Every row comes from one small tree of marks. The marks that hang from a mark follow it in brackets, in alphabetical order. Every link used is in the known rows. Which tree was each row made from?
Each row is shifted at random along 5 fixed directions that mean nothing.
Known rows:
sorovi(batove(nasup) gume(dusudu(lelu(tanufu) lukedos) sudut)): [-11.1 -19.3   8.3  17.8 -22.1 -33.5 -25.3  22.2  14.4 -14.6 -25.3   8.1
  14.9 -20.7   9.2   1.4 -12.1  18.9  19.3 -25.2 -15.5 -18.7   4.5  22.7
 -13.8  31.4  13.6   7.7  -7.2 -11.0 -24.1  14.8  23.9   7.2  12.2   0.8
  -8.0  -3.9   8.3 -30.2 -19.8 -26.9]
tanufu(dusudu felu(batove lukedos)): [-20.3 -27.2   9.5   0.6  -4.6 -19.7 -14.3 -35.0  -0.5   4.1 -16.3 -48.3
 -17.0   7.2  -4.5  -7.2 -27.2   3.7 -10.2  -6.8  13.5  50.5  26.4  33.5
  34.1  -6.9  39.7 -21.9  21.7  -8.7  -1.6  27.8   3.1   6.0   8.6   8.7
 -15.4  12.2  32.8  22.2  10.7   1.0]
nasup(batove(sorovi) gume lukedos(tanufu)): [ -9.0 -10.0   8.8  -1.1   3.7 -10.2 -13.6  -4.0  10.6  11.9   7.1 -25.1
 -16.8 -13.0   6.0  16.0 -30.1 -18.2   3.3 -11.6   5.3  35.0  -0.6  -6.5
  21.6  -1.8  11.6 -20.3  11.5   1.8  17.7 -13.2  -7.1 -13.6  -5.0   0.6
  -6.0   4.6  -4.6  13.1  18.8  -0.5]
felu(dusudu(lelu(sorovi)) lukedos(batove)): [ -0.7  -8.7  -7.5   6.5 -21.3   7.4 -16.4  -0.2  17.6   7.6  23.5   4.0
  -3.3  -8.1  12.7  -9.1 -10.1   9.8  14.5   3.0   5.7 -26.2  -1.8   8.3
   3.6  13.2   7.3   3.2   1.4  29.2  -4.4  -0.4  -7.0 -27.5  22.2  -0.2
 -11.2  17.0  22.1   8.0 -14.3 -18.3]
felu(batove(nasup(gume)) lukedos): [ 17.6  -2.9   5.8 -12.2   5.3  15.0  -2.0  13.2   3.5  13.5  -1.4 -11.8
   8.3   7.9  -9.1  -5.9  -9.3  -2.1   5.4 -20.9  -2.2  -6.1  -4.1 -18.9
  23.4   4.3  -7.6 -28.6  16.4  -2.8  23.4 -13.0  -6.1 -13.2   6.2  -4.1
  -1.8  -5.3 -20.2  14.6  21.4  -7.7]
nasup(felu gume lukedos): [-14.5 -15.0  12.5 -15.4  -9.2 -13.9 -18.6  26.9  16.8   8.2 -23.7 -17.6
  24.3  -3.4  -0.1 -14.6 -62.5  -3.9  32.9 -26.5  -1.6  12.6  33.7  -3.9
  -5.8  23.4  23.1 -20.7  -3.3   0.8   3.2  -5.1   9.3   8.8  21.1  -3.2
  -8.0 -20.3   0.6 -26.8  13.7 -38.5]
lukedos(batove tanufu(dusudu felu gume(lelu))): [ -4.4  15.3 -15.0   7.0 -30.2 -22.8   0.4  -0.4   2.3 -12.9 -11.4   3.3
  11.2  23.6 -31.8 -27.9 -29.6  28.0  12.4 -10.8  27.2  20.7  24.4  37.9
 -17.4  20.9  12.9  -8.8  -6.1  12.4   1.0 -11.6  11.4   0.9   3.0   3.0
  -9.1  10.4  -9.4 -16.0  -2.5  18.9]
tanufu(felu(lukedos) gume(dusudu(lelu(batove)))): [-35.2  28.0  -5.4  24.6 -34.2 -70.6 -15.3  -1.7  18.7 -33.4 -24.3 -15.3
   8.2  -6.8 -34.9 -22.6  -8.1 -12.9   9.8 -16.5   4.5  62.9  37.4  38.3
 -19.9  17.2  37.6   1.2 -17.4  34.0  -5.3   7.4  29.3  -9.9  19.6   7.6
 -12.4  36.4   2.8 -24.0 -12.7  27.0]
dusudu(felu(batove(nasup sorovi)) lukedos tanufu(gume)): [ 28.2  20.9   3.3 -25.9  -1.1 -13.4   0.7  49.7  -2.9 -14.6  -8.7  14.9
  30.4  15.7 -31.3 -11.3  16.1 -20.2  20.2 -31.6 -15.7 -37.2   5.3 -49.9
  23.6  15.2 -21.2 -27.3  26.8  15.4  44.2  -6.8  13.3 -31.0  -0.6 -21.4
   7.1  12.4 -30.6   5.8   4.7  31.7]
felu(dusudu(lelu(gume(sudut)) lukedos(batove(sorovi) tanufu))): [-13.2  22.5 -14.6  31.7 -33.1 -32.4 -19.4 -12.7  16.7 -15.3  33.4  12.5
 -23.0 -22.7  12.5  -0.1   4.3   4.1  -1.3   7.3   0.4  19.1  -1.9  13.2
  -5.7  10.6  16.9  24.8 -15.9  47.1  -0.9 -13.4  10.2 -42.6  20.3   9.7
 -13.7  38.2  21.5   6.3 -21.5  15.7]
felu(batove(nasup) dusudu(lelu(tanufu(gume)))): [-32.6   0.9  -1.7  19.3 -13.6 -49.7 -10.0  -6.4  17.9 -14.8  -2.0 -23.0
  -9.8 -10.2 -11.2  -2.2 -16.3  -3.4  -0.4 -16.3  -0.6  64.1  23.4  30.6
  11.7   4.5  47.0   5.3  -1.6  37.5  -1.9  10.6  22.7 -18.2  14.6  10.6
 -13.2  28.9  23.9   5.4  -3.1  16.3]
lukedos(batove(nasup sorovi(gume(dusudu(lelu tanufu))))): [-10.5 -26.7  -2.4  28.4 -12.9  -3.6 -25.8 -43.1  15.2  13.6  20.7 -22.6
 -34.1 -22.8  41.8  12.6  -5.2  19.2 -10.9  -2.5   0.1  10.6 -24.9  21.7
   8.6  -1.9  19.2   7.3  -1.7 -15.7 -28.6  21.2  -2.5  -0.9   0.3  26.3
 -18.1  33.9  28.9  11.1 -17.8 -24.8]
nasup(gume(dusudu(tanufu(felu)))): [ -3.9 -29.3   7.3  -2.9 -19.3  -0.4 -13.8   6.6   2.4   4.4  -9.2   1.8
  14.4   5.9  15.1  -8.4 -38.1  12.5  21.9  -5.2   0.5 -15.6   9.9  18.4
 -11.5  25.7   8.9  -5.4   0.1  -3.0  -2.6  12.2   5.7   1.2   1.5  -4.1
  -8.9 -25.2   4.8 -24.9  -8.8 -29.1]
nasup(felu(lukedos(tanufu))): [ -7.8 -10.1   1.2  -1.2 -27.6 -29.0 -19.5  33.0  12.5  -5.3  -5.3  12.9
  14.3 -10.3   3.6  -3.2 -51.1  27.1  30.0 -19.4  12.8 -11.1  29.4  23.3
  13.1  30.0  29.4  -0.6  -4.2  26.0   3.6 -14.4  11.5 -13.8  26.2  -7.7
 -10.0 -11.2  30.3  -5.5   6.9 -18.9]
dusudu(lukedos(batove(nasup sorovi)) tanufu(felu gume)): [ 13.7   8.5   0.4 -12.2  -4.0 -16.2  -4.4  33.1  -5.4 -10.4  -8.9   3.3
  23.6  21.3 -34.6 -10.1  -8.4  -9.1  18.3 -26.9  -0.2 -12.6  18.2 -27.2
  25.8  14.8  -0.3 -23.0  27.1   9.4  25.4   4.5  13.0  -6.0  -5.1 -12.4
   0.5  12.6  -9.1   5.5  16.0  25.2]
felu(batove dusudu(tanufu) lukedos): [  7.7  24.7  -0.1 -11.4 -19.3 -31.3  -4.2  23.9  12.1 -22.1  -3.7   1.7
   8.5  -7.5 -22.3 -21.4   5.8  -0.4  12.6 -22.2  -0.1   0.4  13.1   5.0
  17.7  12.3   5.3 -17.9   4.5  27.4  37.2 -24.0  12.3 -45.5  25.8 -11.1
  -1.4  16.7  -8.3  14.1  -2.0  24.8]
dusudu(felu(batove) lelu lukedos): [ -4.9  -9.6   6.0 -18.4 -12.2 -17.3 -17.9   7.5   7.3   0.9  -7.1 -20.7
  10.7  -1.1  11.3 -21.8 -11.4  -9.5  18.5 -18.9 -12.7  -9.1  18.5  -9.3
   6.6  11.3   9.8 -14.2   9.5   0.5   9.3  20.9  12.6 -18.0  23.5   3.9
  -7.8  31.0  13.7  -5.5 -16.1 -11.5]
tanufu(felu gume(lelu(dusudu(lukedos) sorovi) sudut)): [ -1.5   1.7   5.7  10.6  -9.6 -11.1  -0.8   8.2  -9.8  -7.7 -17.1   3.0
  19.5  19.7 -21.2  -7.6  17.6 -27.2  12.7  -0.6  -9.8 -10.9   1.6  -6.6
 -18.9  15.8 -18.2 -13.6  12.9   3.6   8.6  15.3   4.8  -2.1 -20.9 -13.9
   0.0 -10.3 -36.3 -25.2  -7.2  17.9]
felu(lukedos(batove(nasup(gume(sudut))) tanufu(dusudu(lelu)))): [ -2.6  19.4  -7.5 -14.7  -2.3  -9.8  -0.4 -28.8   3.3   8.7  -1.4 -48.9
  -3.8  20.9 -16.3 -39.2 -24.4  -7.2  -7.3 -24.8   3.2  61.0  21.5  -1.5
  -1.4  -8.3  13.1 -28.9  -4.3  -7.5   4.8   2.6  12.1   6.8   9.7  25.8
 -10.3  47.4 -15.8   8.5   2.8   5.5]
dusudu(lelu lukedos tanufu): [ -8.3   2.5  -7.6   2.8 -22.6 -17.4 -13.7 -29.4   4.9  -4.1  10.3 -19.2
 -11.1  -6.9  23.0 -20.2  10.2  -7.7   7.3   0.1  -2.6   2.5  -7.4  12.9
  -9.6   2.2   0.8  -1.9  -6.8   4.5  -0.3  14.8   3.5 -29.3   8.9  21.7
 -10.3  46.9  -3.5  -9.8 -28.9   0.6]
sudut(batove(nasup(felu gume(lelu(dusudu tanufu))) sorovi)): [ -7.0  15.6  -7.2  29.2  -5.8   6.8 -14.5 -10.9  15.1   5.3   1.5  -5.9
  -3.1 -12.5   5.4  12.0  13.5 -20.8   4.4   3.2 -17.7  16.4 -30.8 -26.1
 -21.4   3.8 -10.5  -4.5 -15.9  27.3  -4.8  -4.8  -7.8 -19.0  -4.3  20.4
  -6.8  17.3 -39.8  -1.8  12.9 -12.2]
tanufu(dusudu felu(lukedos(batove))): [ -1.5 -29.2   2.1   3.6 -14.5  -2.0 -10.8  -4.8  -1.4   9.6  -0.7  -3.6
  -4.0  11.9  -0.4   0.4 -28.2  25.4   5.5  -1.1  18.8  -8.1  11.7  27.2
  29.0  11.9  17.1 -10.5  22.9  -0.6   2.9   7.6  -5.3  -1.2   0.1  -9.7
 -10.6 -12.6  28.2  15.9   9.2  -4.7]
lelu(dusudu tanufu(felu(lukedos(batove)) gume)): [ 17.2  12.4 -25.1  -2.4 -14.0  32.4   4.2 -23.3  -2.3   5.2  -1.6  -2.8
  13.0  34.6 -21.8 -34.1  14.4  -1.7   9.4  17.4  15.2 -23.6 -11.3   6.9
 -12.7   1.0 -18.7 -17.1   4.3  31.0   0.2   6.5 -12.9 -11.4  -3.6  11.9
  -5.1  12.9 -35.6  -1.8  -7.2   5.1]
batove(nasup(felu(lukedos) gume(dusudu(tanufu) lelu)) sorovi): [ -0.2   3.2   4.9  15.9 -16.6 -16.6 -14.4   5.7  15.4   1.3   7.2  10.8
  -6.7 -18.7  20.3  15.7 -15.3   5.4   5.9  -9.7 -11.2   2.3  -9.3  -7.7
  -6.1  15.2   6.3  -1.1  -9.0   7.4   6.1 -18.1   3.0 -20.8  -1.8   1.4
  -8.8  -6.6  -3.8  -2.0 -13.8  -9.9]
nasup(batove(sorovi) felu lukedos(tanufu)): [ 27.9  37.9 -15.4  -3.2 -15.3  24.0  -6.3   0.6  17.3   1.0  10.0  10.6
   3.3  -5.1  -4.6 -12.4   3.1  -7.3  12.2   3.9   7.9 -28.7 -25.1 -30.0
 -16.1   5.1 -35.4 -22.7 -12.3  15.9  20.4 -46.4 -21.5 -37.7   8.1   8.0
  -1.7  14.1 -55.0   3.7   1.4  -1.1]
tanufu(dusudu felu(batove(sorovi) lukedos)): [ 27.2  20.8 -12.1  -0.9 -11.5  27.8   0.2 -19.8   1.0  -4.6   1.1  -1.9
  -0.2  14.1 -23.0 -16.1  23.8   1.4  -4.9   7.8  13.9 -22.8 -19.3  -8.2
   6.6  -3.6 -24.2 -27.6   9.5  10.1  15.7 -13.0 -20.2 -33.0   3.3   3.5
  -3.8  16.5 -33.9  23.6   8.4  15.1]
dusudu(felu lelu(gume) lukedos(batove(sorovi))): [  4.4 -27.8  13.6 -33.7  10.1   2.1 -14.6  35.4  -2.6  14.1  -4.6 -17.9
  27.3  16.4   3.3 -10.2 -12.3 -28.0  28.7 -28.0 -20.5 -33.7  15.7 -44.7
  28.7  12.1  -2.7 -28.6  37.5   0.0  18.1  35.6   9.0  -1.2   2.7 -17.0
   0.8  17.2   8.1   3.2   6.9 -10.9]
lukedos(batove(nasup) tanufu(dusudu felu)): [ -7.2  11.0 -14.0 -12.0 -17.9 -15.2 -10.8  -0.6   7.2  -7.3 -21.5 -28.3
  23.2  23.3 -37.5 -42.8 -42.8  15.8  18.1 -28.4  18.6  31.3  40.5  11.1
  -1.3  13.4  27.7 -22.1  -6.6   9.8  -9.2  10.6  17.6  20.5  27.5  18.3
 -12.0  31.2   3.2  -6.0  17.0  -7.8]
batove(nasup(gume(dusudu(tanufu) lelu(sorovi) sudut) lukedos)): [ 17.3  20.1   2.1   5.2   4.8  25.9   2.9 -42.3  -5.1  15.9   0.4 -28.7
  -9.5  12.2  10.2 -17.1  24.9 -36.5 -12.8   4.1 -21.6  14.3 -35.2 -32.9
 -36.1 -10.1 -43.8 -29.6  -5.2 -36.0   6.4  -3.7 -13.8   1.3 -24.5  20.5
  -2.5  12.0 -77.5 -14.5 -20.5  -3.2]
tanufu(dusudu(felu lelu(batove(nasup) gume sorovi) lukedos)): [-20.7 -36.4   1.8   4.7  -3.1  -7.1 -17.6   7.2   8.8  11.1   2.3  -6.2
  12.0  10.3   9.3   4.4  -1.7 -26.5  15.5   1.4 -20.2 -16.4   7.0 -17.6
   9.1  12.9  13.1   6.8  22.5  32.8 -17.4  52.1   8.6   9.8  -6.5 -11.3
  -8.1  10.7  22.2 -12.3 -21.6 -11.3]
batove(nasup(felu(dusudu(lukedos))) sorovi(gume(sudut))): [  4.2  -1.3  -0.6   4.8 -17.1   2.3 -24.9  -2.2  16.1  -3.7  -5.5  -4.1
   5.0 -17.7  14.3  -7.5 -14.6  15.1  10.4 -16.3  -8.5 -17.9  -0.4 -14.2
  -5.9  15.1   7.5  -3.4 -15.3  -1.3 -18.4  -0.8   3.8  -8.4  30.2  13.9
 -13.0  -0.8   3.0  -9.3  -1.7 -41.1]
tanufu(dusudu(lelu) felu(batove lukedos) gume): [  5.9  19.4   2.7 -28.2  -2.7 -25.7  12.3  13.0  -2.9 -16.7 -31.8 -27.3
  24.4  35.7 -54.4 -39.2  -0.5 -15.2   7.5 -32.3   7.4  25.4  33.7   3.3
  14.6   3.2   1.2 -46.4  22.4   1.8  32.8   1.9  14.3 -11.2  -2.0 -11.3
   1.4  21.1 -33.2   5.5  11.3  42.9]
sudut(batove(nasup(felu gume(dusudu lelu(sorovi tanufu))))): [  1.2 -22.7  10.6  33.5   3.0  13.6  -9.3  -7.9  -0.1  21.2   8.5   7.4
 -19.3  -6.5  32.6  38.7  10.2 -10.6  -5.6  12.9 -20.6  -7.1 -42.9 -16.6
   1.6   7.4 -24.8  -2.2  10.9  -6.1   1.9  -4.6 -19.8  -8.5 -36.0  -3.4
  -4.4 -27.9 -30.9   3.6   5.4 -10.3]
felu(batove dusudu(lelu lukedos)): [  1.0  -6.9  -0.6 -12.8 -19.8  -0.8 -15.6   1.9  16.0   0.4   6.7  -7.5
   7.3  -4.9  15.8 -21.3 -11.5   9.9  17.2 -10.9  -4.0 -21.3   7.2   1.1
  -1.1  13.9   6.0  -6.2  -2.0  11.6   5.5   4.7   3.9 -29.9  31.9   3.5
  -9.6  18.6  13.7  -1.6 -18.9 -21.2]
gume(dusudu(tanufu) lelu(batove)): [-15.3 -31.1  22.1  -4.8   4.0 -16.0 -13.6  -3.1  -1.2  10.1 -19.2 -38.1
   8.7   4.3  10.1  -2.2 -15.3 -20.9   9.6 -19.3 -16.2  19.6   4.0   5.1
   3.4   7.6   6.4 -26.6  20.3 -32.2   6.8  35.6  10.1  18.7 -10.4  -3.7
  -3.7   8.7  -4.6  -7.8  -3.4 -10.5]
batove(nasup(felu(dusudu(lelu lukedos))) sorovi(gume)): [ 10.2 -20.7   5.4  -9.2  -7.1  -6.8 -13.9  28.2  16.1   0.2   4.1  11.7
   5.2 -14.4  20.0  12.1  -2.4  16.5  18.5 -26.9  -9.5 -51.1  -8.0 -18.8
  29.1  16.6  -0.8  -9.0  11.3   1.8   3.3  -4.2  -0.2 -25.7   4.8 -13.2
  -4.8  -8.2   9.0   9.4  -0.9 -17.9]
sudut(batove(nasup(felu lukedos))): [-41.4   7.3   5.5  52.0 -35.1 -69.4 -39.7  10.8  27.6 -15.2  -8.3   2.5
 -15.4 -46.5   9.3  24.0 -40.5  15.6  10.7 -16.8  -1.6  57.6  22.4  23.3
   3.5  26.3  51.5  23.4 -24.7  27.8 -13.3 -19.1  18.0 -12.2  34.5  12.6
 -19.5   5.1  36.9  -9.2  17.8 -15.9]
lukedos(batove(sorovi) tanufu(dusudu(felu))): [  7.4  -0.8 -10.2  -4.9 -21.5  -2.7 -13.5  17.6   8.2  -1.7   8.4  13.5
  10.0   3.0  -7.4  -8.2 -20.8  18.7  20.5  -9.9  13.1 -26.9   5.0  -0.5
   8.8  19.7   3.1  -5.9   4.5  22.8   7.0  -6.6   1.2 -19.2  13.8  -6.4
  -6.5  13.5  10.4   6.5   5.0  -2.9]

Write each row's tree:
[  0.4  -7.2  -2.3  21.0 -26.2 -22.6 -14.5  22.2   6.2 -11.7   9.1  33.2
  -1.6  -6.7  -9.6  18.9  -4.1  18.9  13.1   0.9  12.8 -28.2  -0.2   9.5
  22.9  23.6   5.3   6.7  17.0  23.9  13.8 -12.8  -2.1 -28.9  -3.2 -23.5
  -5.8 -10.1  20.2  10.5   7.0  19.2] | tanufu(dusudu(lukedos(batove(sorovi))) felu)
[  4.1 -21.1  10.7   6.1   2.6  16.5 -12.7 -38.0  -9.6  11.5   2.7 -27.5
 -13.7   8.2  24.7   4.3   7.6 -21.7 -12.0  14.7 -17.5   0.4 -14.6 -10.6
   4.5  -8.1  -8.4 -16.0  21.4 -19.4  -0.5  34.9  -7.1  -7.7 -16.1  10.8
  -8.7  17.0  -0.9  15.3 -15.3  -4.8] | gume(dusudu(lelu(tanufu(felu(batove(sorovi)))) lukedos) sudut)
[  8.5   1.3  -0.6 -20.7   2.7  -3.0  -6.0   3.1   9.9   6.9  20.3 -17.9
  -4.3   2.0   7.2  -9.4   1.1 -15.8   6.5 -21.5 -13.3  -2.5  -3.5 -35.4
  24.0  -2.3  -2.0 -19.0  15.7   7.4  23.4   3.0   3.8 -28.3   1.3   2.1
  -3.8  35.2  -3.0  20.7  -6.0   7.1] | felu(dusudu(lelu lukedos(batove(nasup(gume) sorovi)) tanufu))
[ 16.7   4.8  -6.8 -19.5  -9.4   3.0   5.4   5.3  -4.1 -12.3 -25.6  -8.2
  18.6  16.7 -19.8 -30.0  13.5   7.8  16.2 -18.0   3.4 -27.5  -0.1  10.9
   1.9   9.2 -14.5 -33.0   6.6  -1.3   7.1  -1.4  -1.1 -15.1   1.0  -0.4
  -0.3  -0.5 -39.0  -3.5  -2.4   3.1] | sorovi(gume(lelu(tanufu(felu(dusudu lukedos)))))
[-24.8 -34.7  11.0  34.7   0.5 -15.2 -17.5 -37.8   0.6  15.6   4.9 -25.9
 -26.8  -3.0  23.6  28.6   7.3 -17.8 -14.0   8.2  -9.6  31.4 -16.7   9.1
   9.6  -2.8  11.1   4.0  18.4 -13.6 -17.5  37.1  -4.2  16.5 -25.1   4.7
 -12.6   3.3  10.7  -3.1 -15.2  -0.8] | tanufu(gume(dusudu(lukedos) lelu(batove(nasup) sorovi)))
[-18.7  -9.8  21.2  39.0 -25.8 -70.7 -16.7   7.1  -3.5 -15.0   1.5  20.1
 -26.9 -32.3  30.3  36.8  18.2   1.0  -4.6  -5.1 -19.1  11.3  -9.5  22.1
  10.1  20.9   3.5  15.9   7.3 -15.8  20.7  -9.9  13.2 -33.7 -16.8 -20.1
  -6.3 -16.9  11.0  -5.7 -21.8  28.1] | gume(dusudu(felu lukedos) lelu sudut)
[-16.8 -32.7  13.8  47.1  -6.2  -9.5 -16.6 -33.6  -0.7  12.0   2.5 -16.0
 -32.0 -22.3  29.5  29.3   6.1   4.7 -17.7   8.4  -3.2  19.3 -31.3  39.0
   3.5   2.7   3.9   3.7  11.2 -33.2 -15.7  12.4  -7.9   4.5 -20.8   5.1
 -10.8  -4.2   2.2  -0.4  -1.2  -9.4] | sorovi(gume(lelu(batove) sudut))
[-15.5   5.9   0.0  35.9 -23.4 -27.0 -27.9 -29.6  15.8  -8.8  -1.5 -13.3
 -21.3 -28.4  15.9   0.0  15.1  -7.3  -9.6   1.5 -13.7  16.6  -9.0  12.8
 -16.0   5.3  11.7  10.3 -14.2  -1.0 -25.8  15.0   8.3 -12.5  16.5  23.3
 -16.1  35.5   6.9  -5.9 -29.8 -10.9] | gume(dusudu(felu(lukedos) lelu(sorovi(batove(nasup)))) sudut)
[-34.1   4.6  -4.0   5.0 -14.9 -49.6 -20.0 -22.3  16.6 -14.5 -31.8 -48.6
  -3.3 -14.5 -10.8 -27.3   0.4 -15.4   6.4 -19.1  -7.5  58.3  25.6  30.8
  -5.1  -0.8  43.2 -11.6  -9.0  21.5 -15.4  29.0  24.8  -0.5  26.9  25.2
 -13.6  46.7  10.5  -9.9 -18.9  -0.3] | sorovi(gume(lelu(dusudu(felu(batove lukedos)) tanufu)))
[  5.2  21.3  -2.9  27.5 -17.7  23.8 -16.9 -33.8  15.2   5.1  11.5  -6.8
 -11.3 -18.9  14.0  -3.0   6.4 -16.3  -6.8  15.0  -6.8  14.3 -35.8 -10.7
 -48.0   4.9 -25.3  -4.5 -27.7  -3.7  -1.9 -20.2 -15.1 -24.7   9.9  21.6
  -9.2   7.6 -47.9 -18.3  -6.3 -23.4] | nasup(batove(sorovi) gume(dusudu sudut))
[-15.4 -26.3   5.5  19.1   1.7  -5.7 -14.4 -10.6   6.0  10.9  14.1 -18.0
  -7.1  -1.5  10.4  19.4 -12.2 -15.7  -0.4  -4.0  -5.9  15.6  -8.8   1.7
  16.2   1.3  18.9  -0.4  19.9  10.4  -8.1  34.3   3.9  -0.8 -15.2   5.1
  -9.2  27.6  18.5   9.3   1.1  -1.7] | dusudu(lelu(batove(nasup sorovi)) tanufu(gume))
[-13.6 -21.7   8.2  21.9 -21.6   2.5 -30.4 -16.3  -1.3   4.8  -2.5  -6.2
   1.6  -1.1  15.8   7.6 -34.6  13.1   6.3   0.6  -0.5  10.6   4.4   6.8
 -15.5  21.0  13.9   7.4  -5.6  -1.1 -20.1  24.0   2.9   3.1  18.1  10.4
 -15.2  -4.8  19.8 -17.6  10.0 -36.4] | tanufu(dusudu(lukedos) gume(sudut(batove(sorovi))))
[ -2.6   3.8   1.3  31.0  -9.9 -15.3  -4.7 -23.7   7.6   5.6   1.5  -3.3
 -20.4  -2.9   9.5  16.1  13.7   0.7 -15.3   3.3  -2.8  20.4 -21.8   9.9
   2.3   0.6  -4.8  -5.3   3.2  -6.3   3.4 -10.3  -6.8  -8.2 -19.0   2.8
  -8.7  -3.3 -20.7   5.6 -11.4  13.9] | tanufu(gume(dusudu lelu(batove(nasup(felu(lukedos))))))
[ -5.3  10.4   2.6  21.3  -4.4  -3.7  -2.9   2.8  -1.7  -8.6 -17.2  -5.3
  19.9  13.3 -30.7  -8.1  17.9 -43.2   7.4   6.3 -13.0  13.0  -9.0  -4.5
 -28.0  11.7 -20.3 -12.5   6.3  16.2   3.7  13.8   3.2   4.1 -17.1  -7.9
   1.4   0.1 -51.3 -25.8   1.1  15.6] | lelu(batove sorovi tanufu(gume(dusudu sudut)))
[-24.7 -42.5  13.9  39.0 -24.9 -21.1 -43.3  20.6  14.7  -1.0  -3.1   9.9
  -3.1 -40.2  24.9  35.9 -41.1  33.7  20.8 -16.5   4.3  -7.5  -0.5  30.9
  13.1  34.3  35.6  18.5  -3.7   7.5 -27.1  10.6   4.8  -3.6  26.2  -1.1
 -15.2 -15.1  49.6  -9.4  29.6 -49.1] | sudut(batove(sorovi(gume)))
[  4.5 -15.9 -12.6  15.4 -23.7  16.1  -8.1 -27.4   2.1  20.8  26.3   5.8
 -10.9  18.0  20.5  -6.7 -42.4  44.4  -4.8   6.7  18.5  -1.6   1.8  30.9
  -5.8  12.3  15.4  11.9  -3.6   7.0 -19.9   3.1  -0.9   3.1   4.0  14.1
 -17.5   4.6  29.3   4.0 -18.0 -21.4] | felu(lukedos(batove(nasup) tanufu(dusudu(lelu) gume(sudut))))
[-22.7   9.0  -1.9  14.3 -17.6 -34.1 -13.0 -21.8  18.2  -2.3   1.7 -22.3
 -19.9  -6.9   1.6 -12.1 -24.3  -9.5   0.5   0.3   3.8  49.8  19.2  16.8
  -6.8   2.5  27.9  -3.9  -1.7  15.5   0.7  -6.3   7.5  -6.8   5.1   9.7
 -14.1  19.2   7.8  -5.1 -24.2  10.9] | nasup(felu(dusudu(tanufu(gume(lelu(sorovi))))) lukedos(batove))
[  1.9 -21.6  -0.4  -2.0  -9.6   7.3 -18.6  -5.8   5.8  15.6   7.1 -16.2
  -2.1   0.7  12.8  -3.2 -41.9  27.1   6.7 -13.5  11.1   1.5  11.8  13.0
  25.9   8.1  27.1  -7.7   6.7   6.1  -6.8   7.5   0.8   1.2  25.6  12.7
 -14.1   8.4  35.3  18.1   9.2 -30.9] | felu(batove(nasup) lukedos(tanufu))
[-36.9 -11.5  -0.1  19.5 -15.2 -32.8 -15.1  -3.7  17.4  -6.5  -9.4 -21.2
   8.1  -2.5 -11.1  -8.5 -10.4 -18.5  11.5  -6.6  -2.5  39.3  14.8  25.5
 -10.0  12.6  28.0   1.8  -0.3  31.1 -12.4  28.4  15.7   2.3   7.1   0.1
  -9.5  24.7   7.3 -18.5  -3.4   1.7] | tanufu(dusudu(lelu(batove gume)))
[  2.8 -22.3   3.8   4.6  -8.9  33.0 -12.8  -2.8   3.2   9.8   3.4  -2.2
  19.8  15.7   3.0  -6.1 -27.9  -1.7  11.2   6.5  -3.6 -25.0   1.7  -3.0
 -17.3  16.2   0.8  -6.1   8.1   7.0 -15.2  29.1  -2.1   0.7   3.7  -1.0
  -9.6  -3.2   5.7  -8.3  -2.1 -32.0] | tanufu(felu(dusudu(lelu(batove(sorovi)))) gume(sudut))
[ -3.1 -12.9   1.9  12.6  -6.8  24.5 -19.5 -12.5  15.3  15.8  13.3 -11.3
  -6.3 -16.0  16.0   9.5 -19.5  -9.7   7.1   5.3   2.5   1.9 -21.1  -6.7
 -11.1   6.7  -2.6  -7.3  -4.0   6.7  -1.6  -4.4 -15.9 -18.3   8.7  10.5
  -9.0   1.9 -11.8  -5.4  11.2 -31.7] | nasup(batove(sorovi) gume)
[-14.7 -15.5   4.2  34.8 -17.8 -22.8 -21.9   7.4  23.4  -0.7  -1.0  10.1
 -16.5 -32.4  12.9  24.8 -22.5  20.3   3.8  -6.1   5.7   7.0  -9.2  24.3
  10.0  17.9  20.9  10.3  -4.2   5.8  -8.2 -20.5   0.1 -14.2   5.8   2.1
 -12.1 -15.6  10.9  -2.9   9.1 -16.4] | sorovi(batove(nasup(felu gume)))
[  1.6   2.3  17.6   6.4   0.3 -31.9  -7.9 -31.0 -10.4  -2.5  -5.3 -30.9
 -31.3  -7.5  15.3   4.0  38.9 -27.8 -23.6  -4.4 -19.8  29.0 -15.0  -8.4
  26.2 -12.2 -15.4 -22.1  22.0 -35.9  32.4   3.9   0.5 -26.2 -12.8  -0.4
  -4.1  15.8 -20.6  19.7  -9.0  33.5] | gume(dusudu(felu(batove) lukedos) sudut)
[ 23.5  13.5  -9.7   2.8  -8.1  -4.8   9.0   9.3  -0.4  -4.5  11.5  23.1
  -6.9  13.1 -16.9  14.1   9.8  15.8  -2.6  -8.4  17.5 -18.8 -16.6  -5.5
  33.6   4.0 -15.7 -16.2  15.4  20.7  26.1 -33.8 -11.9 -33.5 -22.6 -15.4
  -0.6 -10.3 -25.8  28.1  15.9  36.6] | batove(nasup(felu(lukedos(tanufu(dusudu gume)))) sorovi)
[-18.8 -18.8  18.9  27.9  -9.6  -3.3 -40.7 -12.2   5.1   8.4 -11.6 -30.2
   3.5 -19.3  19.4  12.4 -36.0   0.1   4.4 -19.4 -18.0  34.1   2.8 -10.9
 -11.3  16.7  20.9  -3.4 -13.1 -21.9 -25.5  29.2   8.9  19.0  29.8  23.5
 -16.3   8.2  16.8  -8.6  29.3 -56.5] | gume(dusudu sudut(batove(nasup sorovi)))
